Below is a small trained network, with its code and all its weights. Each question gives an input and a class and asks what happens when units are switched off, that is, made to give their printed mean instead of their output.

import numpy as np


def w(rows, s, z=0):
    codes = np.array(rows[::2]) - 128.0
    scale = np.full(codes.shape[1], s)
    scale[-1] = z or s
    return codes * scale


def norm(h):
    return h / np.sqrt((h * h).mean(-1, keepdims=True) + 1e-5)


def f(y):
    return np.maximum(y, 0)


def log_softmax(a):
    a = a - a.max(-1, keepdims=True)
    return a - np.log(np.exp(a).sum(-1, keepdims=True))


def net(x, mask):
    res = np.array(x, float).reshape(1, 5) / 4 @ E
    u = 0
    for l in range(2):
        y = f(norm(res) @ A[l][:, :-1].T + A[l][:, -1])
        res = res + np.where(mask[u : u + 7], y, B[l][:, -1]) @ B[l][:, :-1]
        u += 7
    return log_softmax(norm(res)[-1] @ U[:, :-1].T + U[:, -1])


A, B = {}, {}
E = w([
[228,195,108],'x0',
[189,105,255],'x1',
[66,188,166],'x2',
[126,129,127],'x3',
[123,124,126],'x4',
],0.0068)
A[0] = w([
[77,91,84,202],'L0N0',
[66,58,157,5],'L0N1',
[151,9,97,52],'L0N2',
[42,178,181,75],'L0N3',
[124,67,50,77],'L0N4',
[64,242,179,40],'L0N5',
[149,69,169,14],'L0N6',
],0.014,0.0028)
B[0] = w([
[85,137,136,253],'L0N0',
[3,59,201,229],'L0N1',
[181,2,56,248],'L0N2',
[232,31,29,238],'L0N3',
[190,245,112,235],'L0N4',
[214,63,83,241],'L0N5',
[201,208,197,202],'L0N6',
],0.0077,0.0048)
A[1] = w([
[210,196,82,3],'L1N0',
[68,192,66,204],'L1N1',
[165,174,140,52],'L1N2',
[178,224,142,49],'L1N3',
[181,97,116,73],'L1N4',
[137,104,251,144],'L1N5',
[64,182,100,117],'L1N6',
],0.013,0.0026)
B[1] = w([
[65,49,187,253],'L1N0',
[178,222,191,207],'L1N1',
[39,58,91,167],'L1N2',
[10,88,160,198],'L1N3',
[140,121,54,221],'L1N4',
[129,254,123,231],'L1N5',
[125,149,194,161],'L1N6',
],0.0089,0.0058)
U = w([
[205,98,84,130],'0',
[165,250,149,202],'1',
[137,133,136,239],'2',
[68,90,157,1],'3',
],0.015,0.005)

Each question gives the input, the list of numbers given to net, and the class t.
The units are the neurons (one row each of A and B). Each row of codes is followed by its name. A weight is (code - 128) times the scale printed after its matrix; where a second scale follows, it is the last column's (A, B and U).
mask holds one flag per neuron, layer by layer. A switched-off neuron (its flag False) gives its mean, the last column of its row in B, instead of its output. The means were averaged over made-up inputs and are rounded, as every weight is.
A unit's drop is (log p(t) with every unit on - log p(t) with that unit switched off) / (log p(t) with every unit on - log p(t) with every unit switched off).
The circuit of an input: a set's keep is (log p(t) with only the set's units on - log p(t) with every unit switched off) / (log p(t) with every unit on - log p(t) with every unit switched off). Starting from the 12 units with the biggest drops (on a tie, the unit counted first), units are removed one at a time, each time the one whose removal leaves the highest keep (on an exact tie, the one counted first), for as long as the keep stays at least 0.8.
units of the circuit, in order: the units of the circuit, biggest drop first
most important unit: the unit with the biggest drop
k most important neurons: the k neurons with the biggest drops, biggest first
k most important neurons of layer l: the k neurons of layer l with the biggest drops, biggest first
drop of u: that unit's drop, to one decimal
input [6,-3,6,0,-5], class 0: units of the circuit, in order	(L0N5)
input [-2,7,-4,-4,5], class 1: 3 most important neurons	(L1N5 L0N3 L0N6)
input [8,6,-5,3,-2], class 3: 4 most important neurons of layer 0	(L0N2 L0N3 L0N1 L0N5)
input [0,5,2,-3,1], class 1: 3 most important neurons	(L1N5 L0N4 L0N2)
input [-6,-6,2,3,0], class 1: units of the circuit, in order	(L1N1 L0N2)
input [-5,7,4,-1,-7], class 1: 3 most important neurons	(L1N5 L0N2 L1N0)
input [8,6,-5,-2,6], class 3: 4 most important neurons of layer 1	(L1N3 L1N0 L1N2 L1N1)
input [-5,-7,4,5,4], class 1: 3 most important neurons	(L1N1 L0N2 L1N0)
input [5,3,-2,8,-2], class 3: 2 most important neurons	(L0N1 L0N2)
input [6,5,1,-5,-1], class 3: 3 most important neurons	(L1N3 L0N1 L1N2)
input [-6,-6,8,3,0], class 0: 4 most important neurons	(L0N3 L0N5 L1N0 L1N3)
input [-5,-2,8,8,5], class 0: 2 most important neurons	(L0N3 L0N5)
input [0,-6,4,4,-1], class 1: 2 most important neurons of layer 0	(L0N2 L0N0)
input [-1,-7,-1,1,1], class 1: most important neuron	(L1N1)
input [7,-3,-5,-5,3], class 3: 2 most important neurons of layer 0	(L0N3 L0N2)
input [0,-8,4,-8,-5], class 1: 2 most important neurons	(L1N1 L0N2)
input [3,0,-1,2,2], class 3: 4 most important neurons	(L0N1 L0N2 L0N3 L0N5)
input [4,-5,-2,6,-5], class 1: 2 most important neurons of layer 1	(L1N1 L1N6)
input [-6,-2,8,0,2], class 0: drop of L1N0	0.1
input [-3,0,4,-6,2], class 0: drop of L1N4	0.0
input [8,2,5,6,4], class 3: drop of L0N2	0.1
input [8,5,4,-6,-6], class 3: most important unit	L1N3
